Below are the code and all the weights of a small trained network. Each question names an input and a target symbol and asks about switching units off, where a switched-off unit gives its printed mean instead of its output.

import numpy as np


def w(rows, s, z=0):
    codes = np.array(rows[::2]) - 128.0
    scale = np.full(codes.shape[1], s)
    scale[-1] = z or s
    return codes * scale


def f(y):
    return y / 2 * (1 + np.tanh(0.7978845608 * (y + 0.044715 * y**3)))


def softmax(a):
    e = np.exp(a - a.max(-1, keepdims=True))
    return e / e.sum(-1, keepdims=True)


def log_softmax(a):
    a = a - a.max(-1, keepdims=True)
    return a - np.log(np.exp(a).sum(-1, keepdims=True))


def net(x, mask):
    ids = ['Φαβγεζημω'.index(c) for c in x.split()]
    T = len(ids)
    res = E[ids] + P[:T]
    u = 0
    for l in range(2):
        r = res
        for j in range(2):
            rows = slice(3 * j, 3 * j + 3)
            q, k, v = (r @ M[l][rows].T for M in (Q, K, V))
            z = softmax(np.where(np.tri(T) > 0, q @ k.T / 3**0.5, -1e9)) @ v
            o = O[l][rows]
            res = res + np.where(mask[u + j], z, o[:, -1]) @ o[:, :-1]
        u += 2
        y = f(res @ A[l][:, :-1].T + A[l][:, -1])
        res = res + np.where(mask[u : u + 16], y, B[l][:, -1]) @ B[l][:, :-1]
        u += 16
    return log_softmax(res[-1] @ U[:, :-1].T + U[:, -1])


Q, K, V, O, A, B = {}, {}, {}, {}, {}, {}
E = w([
[213,104,152,45,178,169,146,182,116],'Φ',
[194,114,169,103,245,110,80,88,52],'α',
[139,93,75,216,253,28,132,116,127],'β',
[209,57,52,86,192,73,207,202,167],'γ',
[189,28,157,175,143,79,88,77,148],'ε',
[116,74,173,153,116,184,144,53,219],'ζ',
[77,120,56,75,129,151,213,180,208],'η',
[40,170,89,63,202,180,167,15,100],'μ',
[67,206,70,89,137,26,112,141,55],'ω',
],0.0065)
P = w([
[109,72,118,136,255,194,110,184,122],'0',
[246,197,11,132,230,144,7,29,122],'1',
[216,216,97,27,178,115,39,87,215],'2',
[64,34,157,189,181,136,123,176,96],'3',
[242,194,23,158,183,140,71,12,150],'4',
[202,222,134,55,103,93,66,122,204],'5',
[101,85,235,149,208,83,157,173,33],'6',
[202,135,37,165,115,153,105,21,146],'7',
[143,209,135,55,27,83,85,141,170],'8',
[16,78,220,160,95,17,232,208,107],'9',
[183,125,66,119,90,183,132,26,145],'10',
[162,177,137,65,54,107,66,148,136],'11',
[118,18,230,62,254,57,214,92,37],'12',
],0.0056)
Q[0] = w([
[236,148,72,102,213,175,16,44,188],'L0H1',
[209,214,66,184,56,224,46,190,140],'L0H1',
[201,230,40,177,18,220,36,180,163],'L0H1',
[3,163,233,145,17,177,115,211,64],'L0H2',
[212,236,88,98,57,129,62,65,199],'L0H2',
[187,32,132,75,232,65,213,42,80],'L0H2',
],0.0059)
K[0] = w([
[62,158,53,85,44,134,94,130,222],'L0H1',
[181,203,23,134,145,165,28,60,205],'L0H1',
[224,223,38,103,160,149,10,53,209],'L0H1',
[210,88,44,155,253,213,69,129,29],'L0H2',
[190,211,49,116,20,164,87,83,218],'L0H2',
[51,40,227,175,55,40,241,225,101],'L0H2',
],0.0058)
V[0] = w([
[204,254,34,54,200,41,38,14,47],'L0H1',
[152,177,212,227,41,33,22,16,97],'L0H1',
[251,66,156,70,82,99,159,229,135],'L0H1',
[200,247,118,141,85,97,90,189,166],'L0H2',
[189,206,126,20,221,56,245,246,24],'L0H2',
[223,35,223,120,227,54,82,106,53],'L0H2',
],0.0047)
O[0] = w([
[210,210,99,102,108,119,113,56,255,253],'L0H1',
[107,82,66,28,111,104,222,57,192,49],'L0H1',
[168,164,117,183,93,182,221,92,11,88],'L0H1',
[138,187,81,112,44,151,178,142,137,66],'L0H2',
[215,206,203,124,186,142,190,207,140,173],'L0H2',
[141,153,196,110,201,26,177,86,105,222],'L0H2',
],0.0054,0.0035)
A[0] = w([
[71,185,157,69,51,91,153,98,73,203],'L0N1',
[68,39,228,190,200,78,113,82,18,147],'L0N2',
[144,55,245,220,192,103,114,113,57,236],'L0N3',
[66,178,232,199,115,207,80,121,3,209],'L0N4',
[166,117,15,177,96,242,55,52,187,74],'L0N5',
[172,151,17,105,103,187,98,61,163,215],'L0N6',
[146,175,16,118,51,163,79,119,186,196],'L0N7',
[116,190,146,169,88,57,67,181,63,204],'L0N8',
[162,150,66,107,104,137,30,18,194,178],'L0N9',
[131,66,63,214,165,149,92,102,44,175],'L0N10',
[211,167,227,90,25,193,77,90,176,67],'L0N11',
[152,61,29,152,206,128,145,136,115,234],'L0N12',
[201,170,14,72,54,171,109,124,179,255],'L0N13',
[89,4,175,225,183,76,119,222,158,104],'L0N14',
[24,92,70,200,162,26,152,175,37,77],'L0N15',
[76,164,215,101,133,217,182,105,84,175],'L0N16',
],0.0054,0.0027)
B[0] = w([
[20,193,58,84,48,94,160,65,71,135],'L0N1',
[106,17,103,130,140,179,176,232,142,222],'L0N2',
[121,52,140,188,161,147,146,235,203,233],'L0N3',
[23,200,32,162,167,238,144,185,117,154],'L0N4',
[137,126,203,209,148,96,239,164,27,174],'L0N5',
[157,164,155,202,143,164,160,105,41,218],'L0N6',
[133,108,150,225,99,190,166,190,114,189],'L0N7',
[40,177,80,180,92,61,65,254,93,142],'L0N8',
[138,169,135,181,133,83,134,69,59,254],'L0N9',
[100,83,151,180,43,234,180,136,21,149],'L0N10',
[170,21,202,44,32,120,135,88,26,152],'L0N11',
[214,92,233,179,149,140,143,61,37,186],'L0N12',
[189,146,144,199,109,194,149,182,40,226],'L0N13',
[188,40,202,109,102,40,50,212,158,179],'L0N14',
[125,46,143,52,52,94,204,221,27,155],'L0N15',
[36,174,92,61,190,225,222,81,165,142],'L0N16',
],0.0051,0.006)
Q[1] = w([
[35,58,157,110,116,40,168,204,90],'L1H1',
[196,63,229,175,217,91,231,121,36],'L1H1',
[115,139,168,180,34,75,10,158,227],'L1H1',
[107,2,140,101,126,80,127,216,191],'L1H2',
[196,80,170,228,185,158,221,109,23],'L1H2',
[168,166,125,155,72,92,70,99,106],'L1H2',
],0.0049)
K[1] = w([
[94,113,137,92,239,125,142,200,220],'L1H1',
[33,150,104,65,42,83,205,124,201],'L1H1',
[177,151,67,110,254,242,76,66,69],'L1H1',
[134,155,216,104,184,108,55,213,184],'L1H2',
[59,154,102,18,57,130,162,120,182],'L1H2',
[113,151,63,166,165,145,123,51,133],'L1H2',
],0.0053)
V[1] = w([
[175,163,103,167,181,4,151,229,111],'L1H1',
[73,208,18,120,231,171,150,138,95],'L1H1',
[230,54,253,176,219,241,226,131,181],'L1H1',
[214,55,143,174,67,71,53,193,154],'L1H2',
[199,69,160,177,87,42,81,193,138],'L1H2',
[52,133,160,76,175,221,165,101,118],'L1H2',
],0.0051)
O[1] = w([
[253,183,20,202,113,138,128,83,189,189],'L1H1',
[152,178,84,111,245,80,130,227,156,114],'L1H1',
[178,55,163,79,197,223,215,67,124,252],'L1H1',
[123,147,176,94,41,192,75,64,187,161],'L1H2',
[144,123,165,131,47,185,67,70,202,174],'L1H2',
[155,89,94,133,204,82,199,115,46,119],'L1H2',
],0.0059,0.013)
A[1] = w([
[124,194,159,120,179,19,176,18,34,102],'L1N1',
[95,107,107,241,81,216,191,215,79,87],'L1N2',
[24,32,188,111,138,108,100,230,61,90],'L1N3',
[135,87,217,6,114,167,89,146,64,161],'L1N4',
[79,16,189,77,87,82,172,109,64,113],'L1N5',
[100,126,233,15,200,88,28,215,172,219],'L1N6',
[161,224,84,207,94,3,96,110,94,139],'L1N7',
[174,147,166,35,194,98,61,122,237,251],'L1N8',
[92,134,198,139,37,158,139,16,163,185],'L1N9',
[150,66,177,71,211,97,229,53,113,67],'L1N10',
[199,106,121,72,124,25,99,90,31,136],'L1N11',
[74,145,99,189,50,214,218,184,188,183],'L1N12',
[60,90,148,203,151,136,198,243,12,104],'L1N13',
[140,51,139,221,124,66,17,145,231,210],'L1N14',
[196,190,124,208,81,191,109,39,144,79],'L1N15',
[94,123,209,149,72,194,185,145,42,104],'L1N16',
],0.0052,0.0029)
B[1] = w([
[123,95,76,71,160,23,100,174,110,203],'L1N1',
[119,189,117,130,231,134,77,193,37,180],'L1N2',
[143,253,93,37,55,138,70,227,135,157],'L1N3',
[38,180,198,72,50,112,185,199,38,172],'L1N4',
[134,245,155,158,84,131,236,188,170,160],'L1N5',
[13,110,206,25,172,68,17,107,221,147],'L1N6',
[72,64,25,79,38,139,136,239,90,164],'L1N7',
[52,236,191,110,136,10,144,155,220,161],'L1N8',
[135,50,79,159,100,41,86,70,94,198],'L1N9',
[187,153,177,68,71,87,231,74,183,225],'L1N10',
[154,149,94,34,158,147,68,184,25,159],'L1N11',
[199,124,102,173,235,102,44,106,64,176],'L1N12',
[164,124,41,1,88,32,114,159,127,159],'L1N13',
[219,159,7,152,177,102,106,148,144,167],'L1N14',
[43,113,130,64,100,140,52,183,176,247],'L1N15',
[48,107,169,203,175,78,133,156,45,182],'L1N16',
],0.0055,0.011)
U = w([
[112,235,228,36,22,187,159,184,27,1],'Φ',
[57,204,231,24,167,51,38,135,146,140],'α',
[90,190,65,239,201,7,98,102,236,215],'β',
[192,206,96,124,87,181,239,80,238,123],'γ',
[176,8,66,40,110,149,26,44,154,93],'ε',
[73,44,197,194,67,136,199,91,50,173],'ζ',
[142,148,149,253,201,245,38,95,48,168],'η',
[200,165,74,116,180,58,216,138,25,105],'μ',
[79,121,16,89,91,179,11,240,48,151],'ω',
],0.0051,0.0041)

Each question gives the input, a string of symbols that net reads in full, and the target symbol t.
The units are the heads (3 rows each of Q, K, V and O) and the neurons (one row each of A and B). Each row of codes is followed by its name. A weight is (code - 128) times the scale printed after its matrix; where a second scale follows, it is the last column's (O, A, B and U).
mask holds one flag per unit, layer by layer, with each layer's heads first. A switched-off unit (its flag False) gives its mean, the last column of its rows in O or B, instead of its output. The means were averaged over made-up inputs and are rounded, as every weight is.
A unit's drop is (log p(t) with every unit on - log p(t) with that unit switched off) / (log p(t) with every unit on - log p(t) with every unit switched off).
The circuit of an input: a set's keep is (log p(t) with only the set's units on - log p(t) with every unit switched off) / (log p(t) with every unit on - log p(t) with every unit switched off). Starting from the 12 units with the biggest drops (on a tie, the unit counted first), units are removed one at a time, each time the one whose removal leaves the highest keep (on an exact tie, the one counted first), for as long as the keep stays at least 0.8.
circuit, biggest first: the units of the circuit, biggest drop first
k most important neurons: the k neurons with the biggest drops, biggest first
top k neurons in layer l: the k neurons of layer l with the biggest drops, biggest first
input Φ α μ γ μ ε η ω μ μ γ γ ζ, target α: 3 most important neurons -> L1N6, L0N14, L0N16
input ε β ε μ, target ζ: top 4 neurons in layer 0 -> L0N14, L0N3, L0N10, L0N2
input ε α ε μ ζ ω μ β η η ε, target η: circuit, biggest first -> L1N10, L1N13, L1N1
input γ ζ γ Φ ζ ε ε γ, target ε: most important neuron -> L1N15
input η ω μ μ, target ω: circuit, biggest first -> L0H1, L0N4, L1N13, L1N10
input ω μ μ ε η ζ ω γ μ β ω ε ζ, target ε: top 3 neurons in layer 0 -> L0N14, L0N15, L0N2
input α ε η α ζ η ζ, target γ: 2 most important neurons -> L1N10, L0N13
input ζ α Φ μ Φ η, target η: 2 most important neurons -> L0N13, L0N7
input η ζ μ Φ ε γ η ω γ ζ γ ε μ, target Φ: circuit, biggest first -> L0H1, L1N4, L0N15, L1N5
input Φ μ μ ω ζ α μ μ, target μ: circuit, biggest first -> L1H2, L0N14
input γ ω η ζ μ η μ μ ε μ α ζ ε, target α: 2 most important neurons -> L1N6, L0N14
input γ ε α μ μ μ, target μ: 3 most important neurons -> L0N14, L0N3, L0N6
input ζ β μ ε Φ γ μ α, target μ: top 2 neurons in layer 0 -> L0N16, L0N1
input Φ ζ ω, target ω: top neuron in layer 1 -> L1N7
input γ μ α Φ, target η: 2 most important neurons -> L0N4, L0N14
input β η Φ ζ Φ μ ε, target Φ: 4 most important neurons -> L1N4, L1N3, L1N5, L0N10
input ζ ε ε ε η ζ μ ζ, target μ: 2 most important neurons -> L0N5, L0N16
input ε β β ζ γ Φ ε, target Φ: 4 most important neurons -> L1N3, L1N4, L1N5, L0N10
input γ β μ α, target η: top 2 neurons in layer 1 -> L1N2, L1N12
input γ α ω μ Φ ζ η, target α: 3 most important neurons -> L0N13, L0N14, L1N6
input μ ω γ ε η β μ μ ε μ, target α: 3 most important neurons -> L0N10, L0N13, L1N6
input ω μ γ ε α η ω μ μ ω α, target ω: most important neuron -> L1N7
input Φ μ ε μ η μ γ γ ζ μ, target η: 3 most important neurons -> L0N14, L0N3, L0N4
input α ε μ ε η ζ β ω η μ ω ε μ, target α: 4 most important neurons -> L0N12, L1N8, L0N1, L0N6
input β μ μ γ, target ε: top 2 neurons in layer 1 -> L1N9, L1N14
input μ β ζ α ε ε ε η α μ, target ζ: top 2 neurons in layer 0 -> L0N3, L0N14
input μ α ε ω ε, target ω: top neuron in layer 0 -> L0N5
input ζ μ μ γ γ μ ε ε β η, target ζ: top 2 neurons in layer 1 -> L1N9, L1N4
input η η μ γ μ ω η ε ε η, target ω: top 2 neurons in layer 0 -> L0N15, L0N4
input α ε μ ω η ω ε ζ, target ω: top 2 neurons in layer 1 -> L1N7, L1N15
